After every row comes roughly how far along a hidden order it lies, from 0 to 10.
[ -1   4   7   1  22   4   7  -4   2  -8   5   4   0   5   7  -7   1   2
 -12   2  -9  -1  14  -5   0  -3  57   1  -5  23 -19  -7 -20   2   0   9
   1  19  15   2  -2  -2 -12 -13  -6   2  -4   6  -1   7  -1  -6   1   1
   3   6   5   6  -2 -12   6   0   1  -3   2   4  36  10  -7 -11 -13   6
  -5  -2   1  22   5  -9  -2  34  -5   3  34   2  -1   1   0  23  35   3
   8   4  -8]  0
[ -1   7   4  -3  38   5  18   2   2 -11   1   3   2 -12   8   5   0   1
   4   0   1   6  -5   1   2  -7  78 -12   0  17  10   0  24  -4  -1  32
 -11   3   3 -12   0   3  13  13  -2  -3  -2   4   5   9   2  -6   4   0
   7  -7   3 -18  -5   1  10  -1 -12  -5   4   3  -5   5   5  -6   7   2
  -5   0  -3   8   1 -14   2  -3   0   4   4   7  -3   2   2  13  38  20
   3   0 -68]  2
[  2  -4  17   2  24   8  11  -4   4  -3   5  -1   4  11   4  -8   4   2
 -22   1  -9   2   6   3   6   6  58   3  -6  31  -8 -10 -11   2  -3   4
   3   9  -1  -5  -1  -8  -3 -20  -2  -4  -4  -4  -3   6  -1  -6   9   1
   1  11   1 -12  -8  -9   0  -7  -5  -1  -5   0  19 -13  -6  -2 -18   2
  -4  -1   0  20   1 -11  -3  27  -4   6  12  -8   2   3   0   5  19  -1
  -1   2  26]  0
[ -1  -6  -8  -2  -9  -1 -27   3  -5  -6  -1   1   3  -1  -4   1  -4   2
  21   0  10   1 -11   6  -5  -4 -55   3  10   0   6   7  -1  -5  -3 -15
 -12  -1  -4   8   9  -2   1  18   4   0   0  -7   0 -15  -2   0  -4  -1
  -1 -11   4  16   1   8  -4   5  11   1  -6  -6 -19  19   3   9  13  -7
  -3  -4  -2   3  -2  -2   2  -5   7   8 -46 -11   1   2   9  -8 -32   3
   5  -5  17]  10
[  1   5   4  -2  33   5  16   3   1 -11   0   3   2 -10   6   7  -1   2
  11   0   1   6  -6   3   4  -3  19 -10   2  22   9   2  23  -4   0  34
 -12  -1  -2 -14   0   3  18  15  -2  -6  -3  -2   5  11   2  -3   7   0
   7  -9   4 -21  -7   0   9  -3 -11  -4   0   4 -10   7   4  -7   7  -2
  -3   0  -3  -2   0 -13   0  -8   1   3  -6  10  -1   1   4  11  43  19
   1  -1 -68]  3
[  5  -1 -13   1  23  -7 -20   5  -6  -9   1   5  -5   1  -4   2  -5  -1
  26  -4   8  -5 -13   5   3 -12 -38   4   6   6 -16   5  -1  -5  -5  22
 -20  -8  -3  16  -5 -15   5   4   1   2   0 -12   0   3   0   6  -6  -2
  -3  -5   6  19  -5  -1   5   3  25  -2  -4   4 -18  30  10   2  12  -5
   3   2  -2 -17  -1  -2   3  -3   3   5   0  -4   1  -1   0  22 -22   0
  -6   2 -27]  8
[ 15 -10  11   1  -8  -6  -4  -4  -8   6  -6  -9  -7   2   6  -6   7   0
  -5   3   1  -1  14  -1  -1   4 -42   1   6  14  12   2   8 -10  -2 -29
   8  -2 -18 -14   7   7   5 -14   5  -6   1   0  -3   0  -5   3   6   1
   2  -2 -11  17   5   1  -8 -10   7   6   3 -12  11 -17  12  -2  -5 -11
  -1   2  -2  -3  -3   9  -3   9   2  -2   3  12   5  -2 -16  -8 -19 -15
 -12  -3  67]  7
[  5  -4  16   4  37   7   7  -5  -1 -10   3  -1   3  10  11  -9   4   2
 -16   4  -9   1   9   0   5   2  53   4  -1  45 -23 -10 -11  -6  -4   5
  -4  10  -4 -10  -3  -6  -2 -24  -2  -7  -3  -5  -2  11  -4  -3   8   1
   4   9   2   2  -9 -10   0  -8  -5  -1  -2   0  31   2   1  -9 -16  -1
  -4   1  -1  21   2 -14  -3  33  -2   8  27   2   2   6  -2  14  31  -1
   3   0  32]  0

[ -4 -24   3  -8 -11 -12   0   1   1   0  -1 -16  -6  -2  -5   6  -1   8
 -18  14  -6   0  41   7   6]  6
[  3 -36 -10   5 -24 -21   8  -9 -13 -15  25 -23  -5 -33  20  53   5   3
 -35  28 -18   1  66  -2  18]  6
[ 10   2  -7  12   3  11   7 -11 -10   1  12   8   0 -11  14  27   3  -4
  -4  -3  -3   4   5  -6   6]  10
[-13 -31   2 -13 -37 -10  -1  16   6 -18  14 -20  13 -19 -10  26   2  -6
 -18  34  -7 -12  52   3   0]  2
[ -7 -39  -2 -20 -31  -7  -6   5   5 -13  28 -24   5 -25 -14  18  -1 -12
 -31  26 -12 -12  38  -1   0]  3
[  3 -11  -1   3  -3 -15   5  -2  -6  -2   3  -5  -4  -7  12  13   0   2
 -19  17  -7   3  27   3  10]  5
[ -6 -30  -7   3 -21  -8   5   0  -4 -15  28 -13   8 -35   8  39   5  -4
 -17  26  -8  -4  57  -2   7]  1
[ -2 -18  -5  12  -8 -17   9  -2  -9 -10   4 -12  -4 -12  23  26   3   9
 -10  22  -9   4  46   5  11]  9
[  4 -18   0   8 -20  -6   5  -6 -10 -10  18 -16   1 -16  16  31   2 -10
 -15  28  -7  -3  27  -1   9]  3
[ -9 -22   3   5 -38 -12   6  13  -1 -24  16 -29  15 -24  11  39   3  -9
 -12  52  -4 -10  69   9   5]  3
[ -3 -21  -8   1 -24  -3   2  -2   0 -11  30  -9   5 -29   6  34   3 -10
 -21  16  -9  -4  45  -6   5]  1
[ -5 -25 -12   0  -4 -20   5  -5  -1  -7   8  -7  -4 -28   2  31   5  13
 -26   3 -17   4  64  -3  12]  6
[ -5 -28   3 -17 -23  -5  -6   4   2  -3  12 -18   5 -16  -4   9  -3 -12
 -17  20  -6 -11  12  -1  -1]  5
[-2  8 -3 15 -2  8  6  4  4 -3  4  3 12 -8  8 12  4 -4 14  0  6  0 22  0
 -2]  5
[-14 -29   1  -8 -42   2   0  18  11 -15  12 -27  20 -23  -9  19   2  -6
  -4  22  -2 -11  51   5  -5]  3
[  3 -24 -14   5 -27  -3   4  -9  -5 -11  43 -10   4 -38   4  52   5 -10
 -24  13 -11  -1  49 -11  10]  5
[  1  -8 -12   9  -7   1   6  -7   2  -7  22  -2   4 -28   7  35   6   0
  -8  -2  -4   0  43  -6   6]  7
[ -3  -6   0  15 -12 -14   9   3  -7 -10  -3 -12   1  -9  24  21   3   8
  -1  22   0   2  40   9   7]  10
[ -5 -37  -7 -14   2 -33   0  -9  -4 -10  13 -19 -16 -20   0  13   3  24
 -43   4 -22   4  51  -1  17]  7
[ -9 -29   1   8 -33 -13   6  11  -1 -22  16 -24  13 -28   8  35   3  -1
 -11  40  -5  -6  68  11   6]  3
[ -3 -29 -10 -21  -6 -39  -1 -12  -8   1   1 -17 -20 -15  -3  17   1  28
 -55  -3 -26   7  51  -2  18]  6
[ -2 -13 -12   0 -10  12   1  -8   3  -3  27   0   7 -36  -4  24   4 -13
  -6   0  -5  -3  23 -14   1]  6
[ -1 -13  -6   5 -15   2   4  -2   1 -12  23  -7   7 -24   5  32   4 -10
 -10  16  -3  -4  32  -5   2]  2
[ -3 -13  -6   9   3 -11   9  -2  -2  -8  -1  -5   1 -16  14  21   5  11
  -2   8  -6   4  57   2   8]  9
[ -9 -28   7   0 -34 -15   3  10  -6 -17  16 -29  12  -8  11  28   0 -11
 -17  50  -5  -8  35  12   5]  5
[ -2 -21  -5  -3 -24   0   2   0   1 -11  27 -13   8 -29  -5  25   1 -12
 -16  17  -7  -6  42  -3   3]  0
[  1 -10  -9  -1 -23  11   2  -3   7  -7  30  -1  11 -31  -5  27   4 -17
  -6   4  -4  -4  15 -10  -1]  6
[ -4 -20   0  16 -22 -13  12   8  -5 -19   7 -13  10 -21  22  37   6   7
  -1  35  -3  -1  51   9   3]  9
[ -2  -8 -11   8  -8  -9   7  -1   0  -8   5  -1   1 -20  10  21   6  10
  -4  -1  -6   4  53  -8   8]  8
[  1  -5  -4 -12 -11  -1  -7   3  -1  -2   7 -13   2  -1  -7   1  -5 -13
 -11  15  -1  -6 -15   3  -1]  8
[ -5 -21   4 -12 -38   4 -17  10   4 -11  18 -19  10 -14  -5  13  -2 -18
 -20  30  -5 -12  19   3  -1]  5
[ -2 -30  -9  -9 -21 -10   0  -9  -1  -8  31 -10  -3 -29  -5  34   2  -5
 -32   8 -12  -4  47 -10   9]  0
[  6  -6  -6  12 -18   8   5  -5  -6 -12  33  -5   9 -20  13  38   3 -20
   9  31  -3  -6  25  -8   5]  7
[  1 -51  -3   1 -37 -26   6  -9 -20 -18  35 -39  -7 -26  23  59   2  -7
 -54  49 -24  -4  65   2  20]  1
[ -6 -24  -7   5 -23  -8   5   3   0 -16  27 -15   8 -31   2  38   6  -4
 -12  21 -10  -4  60  -2   8]  2
[ -7 -11   9  16 -35  -6  10  17  -5 -24  10 -24  18 -10  19  35   2 -11
  10  55   9  -8  49  15   2]  6
[  2 -19  -6  21 -29  -6  15  -1 -10 -23  34 -15  10 -37  26  59   7 -10
 -11  50  -6  -3  77   2  11]  7
